Here is a tiny trained network, its code and every weight. The questions are about switching its units off for an input and a class, where a switched-off unit gives its printed mean instead of its output.

import numpy as np


def w(rows, s, z=0):
    codes = np.array(rows[::2]) - 128.0
    scale = np.full(codes.shape[1], s)
    scale[-1] = z or s
    return codes * scale


def f(y):
    return np.maximum(y, 0)


def log_softmax(a):
    a = a - a.max(-1, keepdims=True)
    return a - np.log(np.exp(a).sum(-1, keepdims=True))


def net(x, mask):
    res = np.array(x, float).reshape(1, 3) / 4 @ E
    y = f(res @ A[0][:, :-1].T + A[0][:, -1])
    res = res + np.where(mask, y, B[0][:, -1]) @ B[0][:, :-1]
    return log_softmax(res[-1] @ U[:, :-1].T + U[:, -1])


A, B = {}, {}
E = w([
[3,254,41,145],'x0',
[136,228,246,7],'x1',
[36,32,110,11],'x2',
],0.0073)
A[0] = w([
[87,87,135,82,69],'N0',
[140,178,166,201,105],'N1',
[153,55,73,200,40],'N2',
[203,68,102,111,122],'N3',
[178,155,139,157,134],'N4',
[63,58,143,67,97],'N5',
[153,196,208,47,46],'N6',
[151,170,163,119,91],'N7',
[150,166,179,198,95],'N8',
[165,166,206,58,34],'N9',
[185,78,182,126,184],'N10',
[50,217,66,159,150],'N11',
[182,179,193,65,25],'N12',
[59,46,171,94,102],'N13',
[117,148,198,233,87],'N14',
[168,142,128,137,128],'N15',
[249,68,210,142,158],'N16',
[207,58,170,106,150],'N17',
[134,163,161,95,66],'N18',
[166,179,137,188,71],'N19',
[129,44,100,200,79],'N20',
[141,211,100,176,136],'N21',
[61,103,110,83,97],'N22',
[209,167,150,175,102],'N23',
[172,168,117,150,102],'N24',
[34,219,84,133,159],'N25',
[78,91,85,46,93],'N26',
[122,94,106,207,2],'N27',
],0.012,0.0018)
B[0] = w([
[124,98,180,184,181],'N0',
[125,80,184,185,191],'N1',
[26,145,72,114,224],'N2',
[139,152,123,61,195],'N3',
[145,77,212,174,173],'N4',
[138,48,175,183,212],'N5',
[48,157,98,152,229],'N6',
[95,140,115,161,168],'N7',
[123,87,163,181,186],'N8',
[29,181,70,123,210],'N9',
[192,135,70,29,205],'N10',
[209,151,72,33,253],'N11',
[48,164,74,134,205],'N12',
[151,81,198,193,206],'N13',
[110,118,198,122,185],'N14',
[156,121,146,167,154],'N15',
[201,147,108,85,250],'N16',
[237,140,105,47,222],'N17',
[63,176,84,134,170],'N18',
[118,93,168,189,189],'N19',
[32,155,48,117,219],'N20',
[171,95,169,156,208],'N21',
[144,41,176,155,191],'N22',
[150,97,166,203,197],'N23',
[137,79,151,207,169],'N24',
[252,125,100,2,255],'N25',
[136,63,188,225,207],'N26',
[31,127,77,156,190],'N27',
],0.0079,0.011)
U = w([
[250,112,122,72,247],'0',
[162,50,242,198,65],'1',
[50,135,80,139,47],'2',
],0.015,0.0013)

Each question gives the input, the list of numbers given to net, and the class t.
The units are the neurons (one row each of A and B). Each row of codes is followed by its name. A weight is (code - 128) times the scale printed after its matrix; where a second scale follows, it is the last column's (A, B and U).
mask holds one flag per neuron, in row order. A switched-off neuron (its flag False) gives its mean, the last column of its row in B, instead of its output. The means were averaged over made-up inputs and are rounded, as every weight is.
A unit's drop is (log p(t) with every unit on - log p(t) with that unit switched off) / (log p(t) with every unit on - log p(t) with every unit switched off).
most important unit: the unit with the biggest drop
top k neurons: the k neurons with the biggest drops, biggest first
drop of u: that unit's drop, to one decimal
input [7,-5,-6], class 0: most important unit : N11
input [-6,-7,-5], class 2: top 3 neurons : [N2; N20; N27]
input [4,-4,-4], class 0: top 3 neurons : [N11; N25; N26]
input [-3,6,-5], class 2: top 2 neurons : [N9; N12]
input [-3,6,-6], class 1: top 2 neurons : [N23; N4]
input [-2,8,-7], class 2: top 4 neurons : [N9; N12; N6; N18]
input [5,-5,0], class 0: top 2 neurons : [N25; N11]
input [0,-1,0], class 2: top 2 neurons : [N25; N17]
input [-4,-2,5], class 1: top 3 neurons : [N25; N11; N13]
input [4,8,-8], class 1: top 2 neurons : [N21; N1]
input [0,8,-7], class 2: top 4 neurons : [N9; N12; N6; N18]
input [8,6,-6], class 0: top 2 neurons : [N25; N11]
input [0,6,6], class 1: drop of N0 : 0.1
input [5,8,-6], class 2: drop of N12 : 0.2
input [8,-3,6], class 0: most important unit : N25
input [8,-6,6], class 0: drop of N25 : 0.3
